Below is a small trained network, with its code and all its weights. Each question gives an input and a class and asks what happens when units are switched off, that is, made to give their printed mean instead of their output.

import numpy as np


def w(rows, s, z=0):
    codes = np.array(rows[::2]) - 128.0
    scale = np.full(codes.shape[1], s)
    scale[-1] = z or s
    return codes * scale


def f(y):
    return np.maximum(y, 0)


def log_softmax(a):
    a = a - a.max(-1, keepdims=True)
    return a - np.log(np.exp(a).sum(-1, keepdims=True))


def net(x, mask):
    res = np.array(x, float).reshape(1, 2) / 4 @ E
    y = f(res @ A[0][:, :-1].T + A[0][:, -1])
    res = res + np.where(mask, y, B[0][:, -1]) @ B[0][:, :-1]
    return log_softmax(res[-1] @ U[:, :-1].T + U[:, -1])


A, B = {}, {}
E = w([
[247,170,70,254],'x0',
[178,81,18,44],'x1',
],0.0097)
A[0] = w([
[107,140,185,199,38],'N0',
[144,116,65,85,255],'N1',
[121,158,188,166,19],'N2',
[69,143,240,195,214],'N3',
[173,120,6,71,27],'N4',
[46,108,188,44,69],'N5',
[207,131,79,214,168],'N6',
],0.017,0.0098)
B[0] = w([
[203,59,114,199,171],'N0',
[86,85,130,5,233],'N1',
[181,70,105,200,156],'N2',
[128,75,118,26,250],'N3',
[236,45,130,213,214],'N4',
[110,155,195,250,225],'N5',
[48,164,200,156,249],'N6',
],0.024,0.018)
U = w([
[196,42,120,121,110],'0',
[117,142,164,193,139],'1',
[111,124,134,6,253],'2',
[174,188,140,95,83],'3',
[142,118,87,126,84],'4',
],0.017,0.013)

Each question gives the input, the list of numbers given to net, and the class t.
The units are the neurons (one row each of A and B). Each row of codes is followed by its name. A weight is (code - 128) times the scale printed after its matrix; where a second scale follows, it is the last column's (A, B and U).
mask holds one flag per neuron, in row order. A switched-off neuron (its flag False) gives its mean, the last column of its row in B, instead of its output. The means were averaged over made-up inputs and are rounded, as every weight is.
A unit's drop is (log p(t) with every unit on - log p(t) with that unit switched off) / (log p(t) with every unit on - log p(t) with every unit switched off).
The circuit of an input: a set's keep is (log p(t) with only the set's units on - log p(t) with every unit switched off) / (log p(t) with every unit on - log p(t) with every unit switched off). Starting from all 7 units, units are removed one at a time, each time the one whose removal leaves the highest keep (on an exact tie, the one counted first), for as long as the keep stays at least 0.8.
circuit, biggest first: the units of the circuit, biggest drop first
top k neurons: the k neurons with the biggest drops, biggest first
drop of u: that unit's drop, to one decimal
input [8,7], class 1: circuit, biggest first	[N6]
input [7,-7], class 0: top 3 neurons	[N3, N0, N5]
input [0,-3], class 2: top 3 neurons	[N4, N5, N3]
input [3,-1], class 2: top 2 neurons	[N5, N4]
input [-3,-3], class 2: top 4 neurons	[N4, N3, N6, N0]
input [-7,-8], class 0: top 2 neurons	[N3, N6]
input [-8,-8], class 0: top 2 neurons	[N3, N6]
input [-3,2], class 2: top 4 neurons	[N4, N6, N0, N1]
input [3,3], class 2: top 2 neurons	[N5, N1]
input [2,0], class 2: top 2 neurons	[N5, N4]
input [5,1], class 1: top 2 neurons	[N3, N6]
input [4,-7], class 0: top 2 neurons	[N0, N3]
input [5,-7], class 0: top 2 neurons	[N0, N3]
input [1,-7], class 0: circuit, biggest first	[N0]
input [7,3], class 1: top 2 neurons	[N6, N3]
input [-2,-8], class 0: drop of N4	0.0
input [-4,-8], class 0: drop of N3	4.0
input [0,0], class 2: drop of N4	0.5
